Here is a tiny trained network, its code and every weight. The questions are about switching its units off for an input and a class, where a switched-off unit gives its printed mean instead of its output.

import numpy as np


def w(rows, s, z=0):
    codes = np.array(rows[::2]) - 128.0
    scale = np.full(codes.shape[1], s)
    scale[-1] = z or s
    return codes * scale


def f(y):
    return y / 2 * (1 + np.tanh(0.7978845608 * (y + 0.044715 * y**3)))


def log_softmax(a):
    a = a - a.max(-1, keepdims=True)
    return a - np.log(np.exp(a).sum(-1, keepdims=True))


def net(x, mask):
    res = np.array(x, float).reshape(1, 7) / 4 @ E
    y = f(res @ A[0][:, :-1].T + A[0][:, -1])
    res = res + np.where(mask, y, B[0][:, -1]) @ B[0][:, :-1]
    return log_softmax(res[-1] @ U[:, :-1].T + U[:, -1])


A, B = {}, {}
E = w([
[127,129,128,126,126],'x0',
[128,129,128,126,127],'x1',
[32,184,151,193,212],'x2',
[23,133,115,58,56],'x3',
[105,67,227,205,59],'x4',
[160,254,156,144,63],'x5',
[127,129,130,128,129],'x6',
],0.0079)
A[0] = w([
[46,152,130,84,71,95],'n0',
[56,168,145,165,186,94],'n1',
[145,251,158,146,84,103],'n2',
[51,167,134,178,186,89],'n3',
[148,163,49,74,173,109],'n4',
[42,136,97,72,76,97],'n5',
[145,168,39,95,160,82],'n6',
[158,254,157,148,75,94],'n7',
[98,70,216,200,70,81],'n8',
[227,127,143,174,190,97],'n9',
[145,168,70,67,177,90],'n10',
[141,59,195,182,55,107],'n11',
[46,130,131,62,86,94],'n12',
[144,168,63,69,175,85],'n13',
[149,171,61,72,175,65],'n14',
[205,86,92,59,59,83],'n15',
[160,252,155,133,66,91],'n16',
[129,166,47,98,164,86],'n17',
[106,53,126,108,171,4],'n18',
[54,129,127,76,88,84],'n19',
[39,179,140,173,202,91],'n20',
[207,77,96,64,58,84],'n21',
[221,120,148,172,192,99],'n22',
[45,178,137,177,188,118],'n23',
[82,49,109,132,209,79],'n24',
[51,131,111,75,79,92],'n25',
[95,25,104,109,188,60],'n26',
[45,128,117,67,75,111],'n27',
[190,122,147,172,173,82],'n28',
],0.0078,0.0033)
B[0] = w([
[150,136,95,189,188,197],'n0',
[218,124,154,68,84,207],'n1',
[80,12,62,102,131,247],'n2',
[230,144,141,39,39,213],'n3',
[44,157,206,145,101,233],'n4',
[169,164,92,173,169,206],'n5',
[62,145,189,145,112,213],'n6',
[52,7,59,86,151,254],'n7',
[7,185,230,144,118,246],'n8',
[152,179,56,194,193,237],'n9',
[46,165,196,142,107,218],'n10',
[53,205,213,133,94,240],'n11',
[166,167,81,193,184,196],'n12',
[44,163,220,149,107,219],'n13',
[51,153,195,142,111,214],'n14',
[221,145,161,69,77,231],'n15',
[57,2,49,94,142,252],'n16',
[85,152,167,133,109,204],'n17',
[84,71,98,107,131,151],'n18',
[163,159,84,201,185,179],'n19',
[254,138,155,40,51,238],'n20',
[247,145,157,40,67,234],'n21',
[155,174,67,207,198,232],'n22',
[231,136,141,36,61,235],'n23',
[119,41,106,89,117,208],'n24',
[169,172,88,194,189,191],'n25',
[50,12,56,100,136,207],'n26',
[179,186,62,202,195,207],'n27',
[136,160,110,174,179,186],'n28',
],0.0066,0.0046)
U = w([
[231,152,156,58,54,253],'0',
[32,184,216,156,103,125],'1',
[78,8,62,103,137,32],'2',
[178,198,73,216,204,90],'3',
],0.012,0.0013)

Each question gives the input, the list of numbers given to net, and the class t.
The units are the neurons (one row each of A and B). Each row of codes is followed by its name. A weight is (code - 128) times the scale printed after its matrix; where a second scale follows, it is the last column's (A, B and U).
mask holds one flag per neuron, in row order. A switched-off neuron (its flag False) gives its mean, the last column of its row in B, instead of its output. The means were averaged over made-up inputs and are rounded, as every weight is.
A unit's drop is (log p(t) with every unit on - log p(t) with that unit switched off) / (log p(t) with every unit on - log p(t) with every unit switched off).
The circuit of an input: a set's keep is (log p(t) with only the set's units on - log p(t) with every unit switched off) / (log p(t) with every unit on - log p(t) with every unit switched off). Starting from the 12 units with the biggest drops (on a tie, the unit counted first), units are removed one at a time, each time the one whose removal leaves the highest keep (on an exact tie, the one counted first), for as long as the keep stays at least 0.8.
units of the circuit, in order: the units of the circuit, biggest drop first
top k neurons: the k neurons with the biggest drops, biggest first
drop when u is switched off: that unit's drop, to one decimal
input [-7,-1,6,-1,-6,5,8], class 0: top 3 neurons	[n20, n23, n3]
input [8,-5,7,-5,-7,-7,5], class 0: units of the circuit, in order	[n20, n3]
input [-4,7,7,-8,-2,-8,1], class 2: units of the circuit, in order	[n26]
input [2,1,-8,1,-6,-7,1], class 0: top 2 neurons	[n21, n15]
input [7,1,-7,-3,-1,8,1], class 2: top 3 neurons	[n16, n7, n2]
input [5,-3,-5,4,8,-7,-3], class 1: top 2 neurons	[n11, n8]
input [-1,-5,5,8,-7,-5,0], class 3: drop when n27 is switched off	0.4
input [-1,-4,-4,6,-3,-5,-7], class 3: drop when n5 is switched off	0.1
input [-2,-3,-5,0,2,-5,8], class 0: drop when n21 is switched off	0.9
input [-2,-4,-6,-1,3,8,8], class 2: drop when n7 is switched off	0.2
input [4,0,3,7,-2,7,-8], class 2: top 2 neurons	[n16, n7]
input [7,1,-3,6,-2,7,3], class 2: top 2 neurons	[n16, n7]
